Below is a small trained network, with its code and all its weights. Each question gives an input and a class and asks what happens when units are switched off, that is, made to give their printed mean instead of their output.

import numpy as np


def w(rows, s, z=0):
    codes = np.array(rows[::2]) - 128.0
    scale = np.full(codes.shape[1], s)
    scale[-1] = z or s
    return codes * scale


def f(y):
    return np.maximum(y, 0)


def log_softmax(a):
    a = a - a.max(-1, keepdims=True)
    return a - np.log(np.exp(a).sum(-1, keepdims=True))


def net(x, mask):
    res = np.array(x, float).reshape(1, 5) / 4 @ E
    y = f(res @ A[0][:, :-1].T + A[0][:, -1])
    res = res + np.where(mask, y, B[0][:, -1]) @ B[0][:, :-1]
    return log_softmax(res[-1] @ U[:, :-1].T + U[:, -1])


A, B = {}, {}
E = w([
[68,254,68,138,83,83,145,141],'x0',
[111,155,76,171,48,87,95,170],'x1',
[45,102,41,209,107,101,59,105],'x2',
[125,125,110,52,91,72,206,178],'x3',
[77,132,158,149,103,198,230,121],'x4',
],0.0078)
A[0] = w([
[127,85,152,147,67,138,94,25,174],'N0',
[109,216,65,125,125,140,137,99,254],'N1',
[216,72,156,180,185,94,98,133,183],'N2',
[129,62,71,160,201,171,168,69,147],'N3',
[125,212,121,3,102,47,216,183,254],'N4',
[148,147,60,79,90,102,67,121,123],'N5',
[162,69,120,113,156,142,89,130,142],'N6',
[111,103,151,160,170,160,44,79,185],'N7',
[192,169,102,179,117,130,73,94,101],'N8',
[170,81,140,110,198,85,141,141,100],'N9',
[255,131,94,103,138,114,174,126,236],'N10',
[167,137,134,111,120,51,172,147,13],'N11',
[137,106,156,127,120,42,130,140,177],'N12',
[110,194,172,100,156,121,204,28,250],'N13',
[124,137,134,70,134,120,126,152,7],'N14',
[132,102,110,135,80,79,167,183,208],'N15',
[197,202,150,149,110,132,66,149,192],'N16',
],0.0097,0.0025)
B[0] = w([
[106,211,77,102,179,158,125,121,169],'N0',
[167,81,253,133,161,140,183,217,203],'N1',
[138,237,118,131,150,173,98,77,189],'N2',
[125,181,128,156,178,188,125,138,181],'N3',
[187,44,77,172,198,139,91,183,250],'N4',
[149,40,143,187,175,45,153,87,173],'N5',
[114,175,138,141,179,147,99,50,169],'N6',
[113,203,108,158,187,128,119,134,196],'N7',
[46,162,241,95,124,102,174,142,169],'N8',
[174,152,138,162,166,161,116,117,169],'N9',
[175,128,121,187,79,76,91,132,185],'N10',
[141,107,39,128,92,154,89,145,154],'N11',
[140,134,71,84,183,171,70,124,153],'N12',
[217,29,103,204,84,175,181,178,209],'N13',
[142,131,96,128,70,58,120,181,142],'N14',
[141,73,36,125,129,199,103,73,178],'N15',
[190,96,204,173,70,66,144,77,171],'N16',
],0.0066,0.012)
U = w([
[224,92,153,94,115,91,112,60,38],'0',
[105,110,177,122,111,9,98,124,72],'1',
[147,65,129,149,101,158,243,216,254],'2',
[106,19,98,84,1,184,225,77,58],'3',
[142,71,22,96,142,113,108,232,56],'4',
[82,162,82,150,180,174,63,147,146],'5',
],0.0077,0.0025)

Each question gives the input, the list of numbers given to net, and the class t.
The units are the neurons (one row each of A and B). Each row of codes is followed by its name. A weight is (code - 128) times the scale printed after its matrix; where a second scale follows, it is the last column's (A, B and U).
mask holds one flag per neuron, in row order. A switched-off neuron (its flag False) gives its mean, the last column of its row in B, instead of its output. The means were averaged over made-up inputs and are rounded, as every weight is.
A unit's drop is (log p(t) with every unit on - log p(t) with that unit switched off) / (log p(t) with every unit on - log p(t) with every unit switched off).
The circuit of an input: a set's keep is (log p(t) with only the set's units on - log p(t) with every unit switched off) / (log p(t) with every unit on - log p(t) with every unit switched off). Starting from the 12 units with the biggest drops (on a tie, the unit counted first), units are removed one at a time, each time the one whose removal leaves the highest keep (on an exact tie, the one counted first), for as long as the keep stays at least 0.8.
units of the circuit, in order: the units of the circuit, biggest drop first
k most important neurons: the k neurons with the biggest drops, biggest first
drop when u is switched off: that unit's drop, to one decimal
input [0,0,7,4,5], class 3: 3 most important neurons -> (N4 N7 N15)
input [-4,2,-6,0,1], class 0: units of the circuit, in order -> (N1 N10 N2 N3)
input [4,8,0,-7,7], class 2: units of the circuit, in order -> (N1)
input [7,1,-4,5,-2], class 4: 2 most important neurons -> (N4 N11)
input [7,-5,3,-5,3], class 2: units of the circuit, in order -> (N1 N13)
input [-1,4,6,-7,-6], class 1: 2 most important neurons -> (N8 N16)
input [-3,-1,-4,-2,8], class 3: 3 most important neurons -> (N4 N1 N7)
input [-1,5,7,-6,-7], class 1: units of the circuit, in order -> (N8 N5)
input [-3,6,-7,7,5], class 4: drop when N4 is switched off -> 0.3
input [-2,8,6,-5,-7], class 1: drop when N5 is switched off -> 0.4
input [2,6,4,1,-2], class 1: drop when N13 is switched off -> 0.4
input [-6,5,-2,1,5], class 3: drop when N7 is switched off -> 0.2
